Here is a tiny trained network, its code and every weight. The questions are about switching its units off for an input and a target symbol, where a switched-off unit gives its printed mean instead of its output.

import numpy as np


def w(rows, s, z=0):
    codes = np.array(rows[::2]) - 128.0
    scale = np.full(codes.shape[1], s)
    scale[-1] = z or s
    return codes * scale


def norm(h):
    return h / np.sqrt((h * h).mean(-1, keepdims=True) + 1e-5)


def softmax(a):
    e = np.exp(a - a.max(-1, keepdims=True))
    return e / e.sum(-1, keepdims=True)


def log_softmax(a):
    a = a - a.max(-1, keepdims=True)
    return a - np.log(np.exp(a).sum(-1, keepdims=True))


def net(x, mask):
    ids = ['ΔΞΠΨΩαβζμστφ'.index(c) for c in x.split()]
    T = len(ids)
    res = E[ids] + P[:T]
    u = 0
    for l in range(2):
        r = norm(res)
        for j in range(3):
            rows = slice(2 * j, 2 * j + 2)
            q, k, v = (r @ M[l][rows].T for M in (Q, K, V))
            z = softmax(np.where(np.tri(T) > 0, q @ k.T / 2**0.5, -1e9)) @ v
            o = O[l][rows]
            res = res + np.where(mask[u + j], z, o[:, -1]) @ o[:, :-1]
        u += 3
    return log_softmax(norm(res)[-1] @ U[:, :-1].T + U[:, -1])


Q, K, V, O = {}, {}, {}, {}
E = w([
[70,136,85,106,123,70,170,144,164,141],'Δ',
[132,161,148,143,104,111,166,118,119,143],'Ξ',
[168,139,133,133,163,117,251,133,118,106],'Π',
[179,144,49,129,82,102,106,180,84,67],'Ψ',
[147,190,107,107,116,137,112,98,91,203],'Ω',
[153,154,148,158,97,114,144,127,130,137],'α',
[105,95,167,164,143,101,93,124,141,148],'β',
[139,140,132,158,100,129,163,90,137,144],'ζ',
[130,169,153,104,146,141,101,101,160,77],'μ',
[115,74,154,68,105,134,138,127,61,113],'σ',
[79,157,116,176,138,130,127,120,62,122],'τ',
[128,107,78,146,199,151,85,168,119,150],'φ',
],0.022)
P = w([
[184,129,105,132,177,10,79,67,102,145],'0',
[182,134,119,131,156,41,84,70,96,131],'1',
[170,130,122,139,142,61,91,84,103,122],'2',
[156,145,139,143,130,82,116,98,114,135],'3',
[149,150,142,141,121,102,119,106,120,134],'4',
[141,148,138,137,115,120,127,113,126,135],'5',
[132,150,136,131,115,133,137,126,130,131],'6',
[128,145,139,123,113,150,141,132,137,122],'7',
[123,146,145,126,109,167,157,139,139,124],'8',
[115,143,137,124,96,178,153,153,153,116],'9',
[105,134,148,131,95,198,171,158,159,120],'10',
[98,136,141,125,89,207,161,171,156,115],'11',
[89,135,142,113,80,220,172,185,157,109],'12',
],0.011)
Q[0] = w([
[105,62,78,126,125,158,127,71,155,105],'0.h1',
[96,158,162,155,52,131,151,68,115,89],'0.h1',
[180,140,183,164,90,159,250,144,138,110],'0.h2',
[202,117,122,205,60,94,148,69,151,148],'0.h2',
[132,116,115,126,137,150,133,66,162,130],'0.h3',
[147,145,179,146,39,132,169,88,168,136],'0.h3',
],0.012)
K[0] = w([
[107,148,150,104,158,57,101,157,121,117],'0.h1',
[80,121,148,123,121,251,111,123,125,121],'0.h1',
[111,137,118,132,136,213,168,169,124,109],'0.h2',
[105,149,133,155,109,211,121,166,127,130],'0.h2',
[146,161,127,117,151,132,124,146,159,125],'0.h3',
[110,130,108,127,124,212,142,152,155,116],'0.h3',
],0.016)
V[0] = w([
[45,41,99,149,119,191,188,64,137,25],'0.h1',
[151,40,52,160,102,147,97,2,204,177],'0.h1',
[5,183,98,241,155,139,130,101,20,72],'0.h2',
[117,159,190,59,24,80,155,82,114,101],'0.h2',
[140,150,198,108,158,110,79,212,184,145],'0.h3',
[90,140,123,171,82,49,147,231,134,135],'0.h3',
],0.0043)
O[0] = w([
[114,230,82,255,158,119,121,75,147,107,89],'0.h1',
[191,90,53,127,78,222,197,32,150,112,62],'0.h1',
[174,135,96,36,230,120,33,133,168,55,150],'0.h2',
[118,123,87,73,3,151,15,94,175,232,251],'0.h2',
[181,145,126,124,155,72,195,174,158,181,146],'0.h3',
[55,95,155,85,81,97,149,129,189,91,59],'0.h3',
],0.0041,0.0027)
Q[1] = w([
[53,78,138,77,141,109,152,183,110,151],'1.h1',
[97,92,210,129,100,92,126,113,166,160],'1.h1',
[122,104,60,119,211,130,69,150,125,165],'1.h2',
[134,180,114,137,175,148,119,156,188,91],'1.h2',
[131,142,110,152,81,121,147,139,124,196],'1.h3',
[152,187,183,111,6,156,129,39,186,115],'1.h3',
],0.012)
K[1] = w([
[101,106,124,97,100,87,154,225,121,138],'1.h1',
[101,119,178,181,104,192,131,198,161,111],'1.h1',
[165,133,125,141,177,5,66,54,124,140],'1.h2',
[142,145,136,120,164,138,112,127,170,92],'1.h2',
[65,122,144,103,99,180,151,167,131,106],'1.h3',
[91,139,165,115,110,239,125,158,150,106],'1.h3',
],0.014)
V[1] = w([
[147,221,96,59,58,90,182,98,104,80],'1.h1',
[3,110,105,63,211,138,136,55,92,168],'1.h1',
[165,163,114,90,172,81,101,76,179,122],'1.h2',
[154,166,54,233,160,18,111,134,128,235],'1.h2',
[102,95,134,53,208,165,79,133,172,63],'1.h3',
[173,193,125,189,147,140,129,124,160,99],'1.h3',
],0.0055)
O[1] = w([
[91,118,38,61,254,146,116,116,113,138,240],'1.h1',
[80,95,194,142,113,146,169,73,165,183,163],'1.h1',
[101,148,185,144,113,173,132,170,211,90,252],'1.h2',
[73,169,109,135,67,247,183,202,133,145,81],'1.h2',
[163,206,121,80,112,128,145,146,112,205,188],'1.h3',
[126,122,157,62,100,177,110,101,111,137,173],'1.h3',
],0.007,0.0043)
U = w([
[171,46,97,155,230,208,76,215,155,184,174],'Δ',
[39,118,87,72,102,80,156,146,213,137,83],'Ξ',
[34,183,141,203,169,147,88,121,48,86,81],'Π',
[115,142,124,126,121,122,123,132,111,91,36],'Ψ',
[130,31,158,56,133,97,105,115,62,129,191],'Ω',
[173,126,57,110,76,103,88,226,108,36,155],'α',
[158,96,215,189,64,116,109,164,163,118,252],'β',
[140,88,81,163,89,203,130,31,168,70,102],'ζ',
[167,187,92,106,73,187,125,130,89,254,105],'μ',
[192,177,62,230,155,31,79,102,160,177,86],'σ',
[161,191,175,79,172,144,68,106,206,65,121],'τ',
[200,136,160,157,182,128,242,146,107,87,153],'φ',
],0.0087,0.004)

Each question gives the input, a string of symbols that net reads in full, and the target symbol t.
The units are the heads (2 rows each of Q, K, V and O). Each row of codes is followed by its name. A weight is (code - 128) times the scale printed after its matrix; where a second scale follows, it is the last column's (O and U).
mask holds one flag per head, layer by layer. A switched-off head (its flag False) gives its mean, the last column of its rows in O, instead of its output. The means were averaged over made-up inputs and are rounded, as every weight is.
A unit's drop is (log p(t) with every unit on - log p(t) with that unit switched off) / (log p(t) with every unit on - log p(t) with every unit switched off).
The circuit of an input: a set's keep is (log p(t) with only the set's units on - log p(t) with every unit switched off) / (log p(t) with every unit on - log p(t) with every unit switched off). Starting from all 6 units, units are removed one at a time, each time the one whose removal leaves the highest keep (on an exact tie, the one counted first), for as long as the keep stays at least 0.8.
circuit, biggest first: the units of the circuit, biggest drop first
heads that matter: for each layer, one digit per head in row order, 1 if its drop is at least 0.15 and else 0, layers parted by /
drop of u: that unit's drop, to one decimal
input μ β Π α, target β: circuit, biggest first => [1.h3 0.h3]
input Δ Π τ ζ α Δ ζ, target ζ: circuit, biggest first => [1.h3]
input μ Ψ Δ μ β Δ μ Δ Ω Ξ, target Ω: circuit, biggest first => [1.h2 0.h1 1.h3]
input μ Δ Π σ Π μ μ Δ Ω σ ζ, target σ: heads that matter => 000 / 010
input τ Ξ σ μ σ μ Ξ β σ μ α, target σ: heads that matter => 101 / 010
input μ σ σ σ Δ Ξ μ α μ Π μ Π ζ, target μ: circuit, biggest first => [1.h2 1.h3]
input Δ ζ α, target ζ: circuit, biggest first => [1.h3 0.h1]
input μ φ Π μ Δ β σ μ μ σ β Ξ, target σ: heads that matter => 100 / 010
input σ α Δ μ β Ψ μ α, target μ: heads that matter => 000 / 000
input Ξ Δ τ σ Ω ζ Π Ξ, target ζ: heads that matter => 100 / 001
input τ Δ Ω β ζ ζ μ Δ Ξ Ξ, target Ξ: circuit, biggest first => [1.h3 0.h3 0.h2 1.h1]
input Π β β ζ, target ζ: circuit, biggest first => [1.h3 0.h1]
input β Π Ξ τ μ Π Ξ μ Ξ Π Ξ, target Π: heads that matter => 101 / 111
input μ μ β α, target μ: circuit, biggest first => [1.h2]
input Π μ β τ β μ Ψ σ Δ Δ β Ξ, target β: heads that matter => 000 / 101
input μ μ α σ α τ Ψ ζ, target τ: heads that matter => 010 / 000
input Π τ μ μ Ξ α Ω σ μ Δ τ Ξ, target τ: heads that matter => 010 / 000
input τ Δ Ψ β μ Δ Π Ξ, target Π: drop of 1.h3 => 0.8
input Ξ α φ Δ β Ξ, target β: drop of 0.h3 => 0.0
input φ Δ Π μ μ Δ ζ Δ Ξ, target ζ: drop of 0.h2 => 0.1
input Π μ τ α, target τ: circuit, biggest first => [0.h2]
